Below is a small trained network, with its code and all its weights. Each question gives an input and a class and asks what happens when units are switched off, that is, made to give their printed mean instead of their output.

import numpy as np


def w(rows, s, z=0):
    codes = np.array(rows[::2]) - 128.0
    scale = np.full(codes.shape[1], s)
    scale[-1] = z or s
    return codes * scale


def f(y):
    return np.maximum(y, 0)


def log_softmax(a):
    a = a - a.max(-1, keepdims=True)
    return a - np.log(np.exp(a).sum(-1, keepdims=True))


def net(x, mask):
    res = np.array(x, float).reshape(1, 5) / 4 @ E
    y = f(res @ A[0][:, :-1].T + A[0][:, -1])
    res = res + np.where(mask, y, B[0][:, -1]) @ B[0][:, :-1]
    return log_softmax(res[-1] @ U[:, :-1].T + U[:, -1])


A, B = {}, {}
E = w([
[254,130,141],'x0',
[94,226,188],'x1',
[128,128,128],'x2',
[128,129,128],'x3',
[139,190,1],'x4',
],0.01)
A[0] = w([
[107,128,191,105],'N1',
[152,177,26,67],'N2',
[106,174,89,1],'N3',
[76,186,155,117],'N4',
[251,67,105,103],'N5',
[126,124,125,73],'N6',
[122,83,197,231],'N7',
[103,8,71,160],'N8',
[97,151,141,106],'N9',
[110,165,70,127],'N10',
[249,206,178,16],'N11',
[138,176,53,152],'N12',
],0.024,0.0071)
B[0] = w([
[93,180,166,181],'N1',
[234,213,176,222],'N2',
[73,128,87,159],'N3',
[105,216,175,186],'N4',
[214,162,253,253],'N5',
[109,107,126,128],'N6',
[75,103,249,225],'N7',
[117,15,38,250],'N8',
[114,154,154,155],'N9',
[132,128,60,189],'N10',
[92,16,14,214],'N11',
[148,239,64,212],'N12',
],0.037,0.019)
U = w([
[4,26,180,236],'0',
[158,235,253,142],'1',
[149,162,5,183],'2',
[83,247,121,36],'3',
[134,105,253,12],'4',
],0.0067,0.011)

Each question gives the input, the list of numbers given to net, and the class t.
The units are the neurons (one row each of A and B). Each row of codes is followed by its name. A weight is (code - 128) times the scale printed after its matrix; where a second scale follows, it is the last column's (A, B and U).
mask holds one flag per neuron, in row order. A switched-off neuron (its flag False) gives its mean, the last column of its row in B, instead of its output. The means were averaged over made-up inputs and are rounded, as every weight is.
A unit's drop is (log p(t) with every unit on - log p(t) with that unit switched off) / (log p(t) with every unit on - log p(t) with every unit switched off).
The circuit of an input: a set's keep is (log p(t) with only the set's units on - log p(t) with every unit switched off) / (log p(t) with every unit on - log p(t) with every unit switched off). Starting from all 12 units, units are removed one at a time, each time the one whose removal leaves the highest keep (on an exact tie, the one counted first), for as long as the keep stays at least 0.8.
circuit, biggest first: the units of the circuit, biggest drop first
top k neurons: the k neurons with the biggest drops, biggest first
drop when u is switched off: that unit's drop, to one decimal
input [5,7,6,-2,0], class 0: top 2 neurons -> [N12 N2]
input [-2,-8,-4,-7,-8], class 0: circuit, biggest first -> [N8]
input [0,5,0,2,1], class 3: circuit, biggest first -> [N5 N8]
input [0,6,5,3,7], class 3: top 4 neurons -> [N8 N4 N2 N5]
input [1,-4,2,-7,0], class 4: top 2 neurons -> [N11 N5]
input [4,-1,-1,7,-3], class 4: top 2 neurons -> [N5 N8]
input [4,2,1,-8,-6], class 0: top 2 neurons -> [N11 N2]
input [-1,4,-4,-2,5], class 3: top 4 neurons -> [N5 N8 N11 N7]
input [0,-6,8,0,-5], class 0: top 2 neurons -> [N8 N2]
input [0,1,5,7,8], class 3: top 2 neurons -> [N8 N11]
input [-2,0,3,-3,6], class 2: top 3 neurons -> [N5 N7 N10]
input [8,6,8,5,1], class 2: top 2 neurons -> [N11 N7]
input [-8,1,-2,2,6], class 3: top 4 neurons -> [N11 N4 N8 N2]
input [3,1,0,6,6], class 2: circuit, biggest first -> [N7]
input [-4,0,8,8,8], class 2: top 2 neurons -> [N10 N5]
input [-7,2,5,-6,5], class 3: drop when N8 is switched off -> 0.3
input [5,-1,0,-3,-4], class 4: drop when N11 is switched off -> 0.2
input [-7,6,-6,0,5], class 3: drop when N5 is switched off -> 0.4
